Here is a tiny trained network, its code and every weight. The questions are about switching its units off for an input and a target symbol, where a switched-off unit gives its printed mean instead of its output.

import numpy as np


def w(rows, s, z=0):
    codes = np.array(rows[::2]) - 128.0
    scale = np.full(codes.shape[1], s)
    scale[-1] = z or s
    return codes * scale


def f(y):
    return y / 2 * (1 + np.tanh(0.7978845608 * (y + 0.044715 * y**3)))


def softmax(a):
    e = np.exp(a - a.max(-1, keepdims=True))
    return e / e.sum(-1, keepdims=True)


def log_softmax(a):
    a = a - a.max(-1, keepdims=True)
    return a - np.log(np.exp(a).sum(-1, keepdims=True))


def net(x, mask):
    ids = ['ΞΠαβγδεζημσω'.index(c) for c in x.split()]
    T = len(ids)
    res = E[ids] + P[:T]
    u = 0
    for l in range(2):
        r = res
        for j in range(3):
            rows = slice(2 * j, 2 * j + 2)
            q, k, v = (r @ M[l][rows].T for M in (Q, K, V))
            z = softmax(np.where(np.tri(T) > 0, q @ k.T / 2**0.5, -1e9)) @ v
            o = O[l][rows]
            res = res + np.where(mask[u + j], z, o[:, -1]) @ o[:, :-1]
        u += 3
        y = f(res @ A[l][:, :-1].T + A[l][:, -1])
        res = res + np.where(mask[u : u + 4], y, B[l][:, -1]) @ B[l][:, :-1]
        u += 4
    return log_softmax(res[-1] @ U[:, :-1].T + U[:, -1])


Q, K, V, O, A, B = {}, {}, {}, {}, {}, {}
E = w([
[147,190,129,61,150,174,191,152],'Ξ',
[112,95,118,109,17,152,131,127],'Π',
[144,191,113,110,123,170,79,163],'α',
[119,158,166,163,74,175,127,170],'β',
[209,223,185,136,8,196,164,31],'γ',
[131,173,160,115,116,187,102,148],'δ',
[125,158,71,154,79,80,139,150],'ε',
[153,51,213,55,101,123,180,113],'ζ',
[164,42,24,130,112,158,137,157],'η',
[165,92,178,131,87,135,65,145],'μ',
[119,79,11,76,124,141,112,75],'σ',
[183,114,147,23,96,143,98,106],'ω',
],0.019)
P = w([
[139,106,126,86,2,220,11,79],'0',
[128,97,120,113,35,200,59,118],'1',
[130,98,123,118,74,167,89,128],'2',
[139,107,112,131,96,157,110,130],'3',
[142,109,117,133,109,137,124,130],'4',
[157,111,111,134,126,118,139,129],'5',
[164,115,104,130,139,112,146,133],'6',
[176,126,102,123,149,101,155,128],'7',
[188,127,102,125,161,94,164,133],'8',
[190,129,99,128,160,86,176,136],'9',
[193,128,98,134,176,86,180,133],'10',
],0.0091)
Q[0] = w([
[119,153,184,114,95,145,151,95],'0.h0',
[98,58,253,115,86,90,70,70],'0.h0',
[143,112,126,124,107,129,126,121],'0.h1',
[129,119,126,125,121,140,130,124],'0.h1',
[136,191,59,132,178,160,90,167],'0.h2',
[164,135,243,80,148,167,113,138],'0.h2',
],0.062)
K[0] = w([
[121,12,185,169,130,142,134,117],'0.h0',
[197,21,255,26,138,217,148,119],'0.h0',
[162,106,113,157,125,137,138,107],'0.h1',
[134,118,122,126,121,143,129,122],'0.h1',
[161,212,106,199,216,86,75,167],'0.h2',
[156,128,203,87,227,195,191,149],'0.h2',
],0.05)
V[0] = w([
[156,137,130,122,136,121,139,144],'0.h0',
[84,123,119,109,118,110,124,132],'0.h0',
[126,108,184,113,85,66,80,151],'0.h1',
[56,140,137,120,79,2,83,157],'0.h1',
[215,117,114,145,141,98,160,134],'0.h2',
[164,160,130,109,145,85,129,126],'0.h2',
],0.012)
O[0] = w([
[89,129,115,135,116,131,98,112,167],'0.h0',
[139,141,148,109,132,127,134,146,222],'0.h0',
[185,91,128,158,171,217,143,113,146],'0.h1',
[234,167,82,254,155,208,169,83,3],'0.h1',
[95,101,151,112,44,156,60,131,101],'0.h2',
[136,118,124,138,106,151,77,107,49],'0.h2',
],0.0047,0.0013)
A[0] = w([
[107,162,125,134,119,92,190,147,4],'0.n0',
[33,140,219,157,177,55,149,75,75],'0.n1',
[114,174,122,139,251,183,200,140,26],'0.n2',
[93,134,205,100,187,56,167,146,94],'0.n3',
],0.016,0.0033)
B[0] = w([
[186,147,153,140,198,101,206,88,243],'0.n0',
[65,131,123,56,146,130,2,114,142],'0.n1',
[62,112,168,22,23,199,16,116,163],'0.n2',
[184,185,47,214,147,139,183,142,254],'0.n3',
],0.008,0.0026)
Q[1] = w([
[125,112,82,124,47,122,126,173],'1.h0',
[167,166,89,42,34,125,199,132],'1.h0',
[134,46,187,253,95,63,146,150],'1.h1',
[51,109,157,102,99,118,135,197],'1.h1',
[162,119,86,90,55,134,145,138],'1.h2',
[71,95,166,175,199,152,82,99],'1.h2',
],0.058)
K[1] = w([
[101,152,215,154,123,113,124,126],'1.h0',
[141,253,167,56,45,127,154,108],'1.h0',
[144,162,233,225,112,142,182,95],'1.h1',
[75,213,133,170,109,215,85,131],'1.h1',
[116,83,111,101,172,98,149,138],'1.h2',
[147,196,191,143,66,187,116,109],'1.h2',
],0.052)
V[1] = w([
[109,60,67,123,143,134,112,182],'1.h0',
[119,145,141,148,77,87,124,60],'1.h0',
[117,92,110,152,134,140,110,103],'1.h1',
[169,181,154,119,142,137,127,110],'1.h1',
[140,202,168,99,112,103,121,16],'1.h2',
[61,102,54,88,167,122,137,2],'1.h2',
],0.013)
O[1] = w([
[167,147,85,141,206,251,151,183,44],'1.h0',
[113,138,150,118,101,25,144,84,122],'1.h0',
[127,114,119,165,105,102,125,101,107],'1.h1',
[140,193,132,87,154,174,122,112,132],'1.h1',
[122,210,151,159,138,151,99,1,2],'1.h2',
[2,58,72,155,197,163,147,78,192],'1.h2',
],0.0061,0.0079)
A[1] = w([
[176,133,130,124,206,120,5,136,133],'1.n0',
[106,89,145,93,96,160,63,123,20],'1.n1',
[132,161,215,181,179,151,39,178,126],'1.n2',
[144,126,230,205,192,133,51,152,2],'1.n3',
],0.019,0.0092)
B[1] = w([
[115,56,1,69,248,31,25,136,171],'1.n0',
[140,170,143,152,160,123,133,102,254],'1.n1',
[83,198,252,222,112,154,95,150,193],'1.n2',
[166,41,92,128,85,79,163,114,148],'1.n3',
],0.011,0.0054)
U = w([
[87,61,83,62,36,214,23,125,255],'Ξ',
[114,108,74,107,136,122,163,207,197],'Π',
[168,192,2,201,149,88,189,145,147],'α',
[70,103,78,138,172,159,159,110,114],'β',
[182,54,159,93,179,150,182,103,100],'γ',
[154,116,56,82,157,133,123,115,58],'δ',
[101,155,62,108,152,124,105,169,52],'ε',
[97,209,64,35,154,162,167,163,84],'ζ',
[116,144,96,109,124,78,144,125,64],'η',
[102,138,109,120,163,133,132,157,72],'μ',
[152,81,98,146,154,117,111,137,61],'σ',
[97,127,113,155,120,147,142,166,60],'ω',
],0.0061,0.0099)

Each question gives the input, a string of symbols that net reads in full, and the target symbol t.
The units are the heads (2 rows each of Q, K, V and O) and the neurons (one row each of A and B). Each row of codes is followed by its name. A weight is (code - 128) times the scale printed after its matrix; where a second scale follows, it is the last column's (O, A, B and U).
mask holds one flag per unit, layer by layer, with each layer's heads first. A switched-off unit (its flag False) gives its mean, the last column of its rows in O or B, instead of its output. The means were averaged over made-up inputs and are rounded, as every weight is.
A unit's drop is (log p(t) with every unit on - log p(t) with that unit switched off) / (log p(t) with every unit on - log p(t) with every unit switched off).
The circuit of an input: a set's keep is (log p(t) with only the set's units on - log p(t) with every unit switched off) / (log p(t) with every unit on - log p(t) with every unit switched off). Starting from the 12 units with the biggest drops (on a tie, the unit counted first), units are removed one at a time, each time the one whose removal leaves the highest keep (on an exact tie, the one counted first), for as long as the keep stays at least 0.8.
units of the circuit, in order: the units of the circuit, biggest drop first
top k neurons: the k neurons with the biggest drops, biggest first
heads that matter: for each layer, one digit per head in row order, 1 if its drop is at least 0.15 and else 0, layers parted by /
drop of u: that unit's drop, to one decimal
input μ μ ε ε ε ε Ξ γ ε Π, target η: units of the circuit, in order : (1.h0)
input σ ε ε Ξ ζ, target β: units of the circuit, in order : (1.h2; 0.n3)
input σ η Π Ξ ε η ε, target Π: heads that matter : 000 / 001
input ε β η μ, target Π: units of the circuit, in order : (1.h2; 0.h2)
input σ ε Π, target β: units of the circuit, in order : (1.h2; 1.n1)
input σ ε ε ε ε Ξ ε ε, target β: heads that matter : 010 / 001
input β ε η ζ, target Π: units of the circuit, in order : (0.n3; 1.h2)
input ε Ξ γ μ Π ε ζ μ, target η: units of the circuit, in order : (0.h1; 1.h0)
input Ξ ζ Ξ Ξ γ Π ζ ζ, target η: heads that matter : 000 / 100
input ζ ε μ, target σ: top 4 neurons : (1.n0; 1.n3; 1.n2; 1.n1)
input Ξ ε η ε ω, target Π: heads that matter : 010 / 001
input ζ ε Ξ ζ Ξ Π Ξ ε ε ε β, target Ξ: heads that matter : 001 / 000
input β δ δ β Ξ μ ζ ε Ξ Π μ, target σ: top 4 neurons : (1.n0; 1.n3; 1.n2; 0.n3)
input α σ ε ζ, target β: units of the circuit, in order : (1.h2)
input ζ Π μ η ε Ξ Ξ ζ, target Π: top 2 neurons : (0.n3; 0.n1)
input α Ξ ε ε ε ε Π β, target ω: top 2 neurons : (1.n2; 1.n0)
input Π ε ζ β ε Ξ σ ε δ, target β: drop of 1.n1 : 0.1
input ε σ ε ε Ξ ε ε ε ζ, target Ξ: drop of 0.n0 : 0.3
input σ ε ε ε β, target β: drop of 1.h2 : 1.0
input ε σ Ξ ε ζ μ ε, target β: drop of 1.h2 : 1.0
input η ε ε ε ε ζ ε ζ ζ ε δ, target Ξ: units of the circuit, in order : (0.n2)
